Below are the code and all the weights of a small trained network. Each question names an input and a class and asks about switching units off, where a switched-off unit gives its printed mean instead of its output.

import numpy as np


def w(rows, s, z=0):
    codes = np.array(rows[::2]) - 128.0
    scale = np.full(codes.shape[1], s)
    scale[-1] = z or s
    return codes * scale


def norm(h):
    return h / np.sqrt((h * h).mean(-1, keepdims=True) + 1e-5)


def f(y):
    return y / 2 * (1 + np.tanh(0.7978845608 * (y + 0.044715 * y**3)))


def log_softmax(a):
    a = a - a.max(-1, keepdims=True)
    return a - np.log(np.exp(a).sum(-1, keepdims=True))


def net(x, mask):
    res = np.array(x, float).reshape(1, 5) / 4 @ E
    u = 0
    for l in range(2):
        y = f(norm(res) @ A[l][:, :-1].T + A[l][:, -1])
        res = res + np.where(mask[u : u + 5], y, B[l][:, -1]) @ B[l][:, :-1]
        u += 5
    return log_softmax(norm(res)[-1] @ U[:, :-1].T + U[:, -1])


A, B = {}, {}
E = w([
[148,16,209],'x0',
[2,164,18],'x1',
[143,165,191],'x2',
[42,8,92],'x3',
[136,153,112],'x4',
],0.0045)
A[0] = w([
[171,117,142,66],'0.n0',
[169,191,196,113],'0.n1',
[111,1,174,254],'0.n2',
[213,128,67,187],'0.n3',
[196,142,212,215],'0.n4',
],0.0087,0.0035)
B[0] = w([
[166,155,255,126],'0.n0',
[119,82,126,184],'0.n1',
[171,231,73,253],'0.n2',
[96,70,133,164],'0.n3',
[212,46,78,237],'0.n4',
],0.0086,0.0056)
A[1] = w([
[166,110,96,152],'1.n0',
[178,118,127,125],'1.n1',
[88,68,93,253],'1.n2',
[126,248,141,155],'1.n3',
[168,147,36,179],'1.n4',
],0.011,0.0033)
B[1] = w([
[138,143,26,181],'1.n0',
[77,119,193,168],'1.n1',
[91,255,58,188],'1.n2',
[90,116,40,183],'1.n3',
[41,85,150,255],'1.n4',
],0.0072,0.0069)
U = w([
[35,102,250,2],'0',
[20,100,146,139],'1',
[235,144,159,78],'2',
[37,130,58,201],'3',
[129,46,160,128],'4',
],0.011,0.0052)

Each question gives the input, the list of numbers given to net, and the class t.
The units are the neurons (one row each of A and B). Each row of codes is followed by its name. A weight is (code - 128) times the scale printed after its matrix; where a second scale follows, it is the last column's (A, B and U).
mask holds one flag per neuron, layer by layer. A switched-off neuron (its flag False) gives its mean, the last column of its row in B, instead of its output. The means were averaged over made-up inputs and are rounded, as every weight is.
A unit's drop is (log p(t) with every unit on - log p(t) with that unit switched off) / (log p(t) with every unit on - log p(t) with every unit switched off).
The circuit of an input: a set's keep is (log p(t) with only the set's units on - log p(t) with every unit switched off) / (log p(t) with every unit on - log p(t) with every unit switched off). Starting from all 10 units, units are removed one at a time, each time the one whose removal leaves the highest keep (on an exact tie, the one counted first), for as long as the keep stays at least 0.8.
circuit, biggest first: the units of the circuit, biggest drop first
k most important neurons: the k neurons with the biggest drops, biggest first
k most important neurons of layer l: the k neurons of layer l with the biggest drops, biggest first
drop when u is switched off: that unit's drop, to one decimal
input [3,0,2,-3,-6], class 2: circuit, biggest first => [1.n3]
input [-5,-5,-1,-5,4], class 4: circuit, biggest first => [0.n2; 1.n2; 0.n3]
input [-2,-2,7,-8,1], class 4: 2 most important neurons => [0.n2; 1.n2]
input [-5,-3,3,-8,3], class 4: 3 most important neurons => [1.n2; 0.n4; 0.n2]
input [-7,-7,0,-7,5], class 4: 2 most important neurons of layer 0 => [0.n2; 0.n4]
input [2,-3,0,3,1], class 2: 4 most important neurons => [0.n4; 1.n2; 0.n0; 0.n3]
input [-3,-1,-1,-8,-3], class 4: 2 most important neurons => [0.n2; 1.n2]
input [5,1,-6,-8,2], class 4: drop when 0.n0 is switched off => 0.1
input [0,-6,-6,-8,-1], class 4: drop when 0.n2 is switched off => 0.2
input [-3,-6,-4,-7,-1], class 4: drop when 0.n2 is switched off => 0.2
input [8,3,4,-4,-4], class 2: drop when 0.n4 is switched off => 0.1
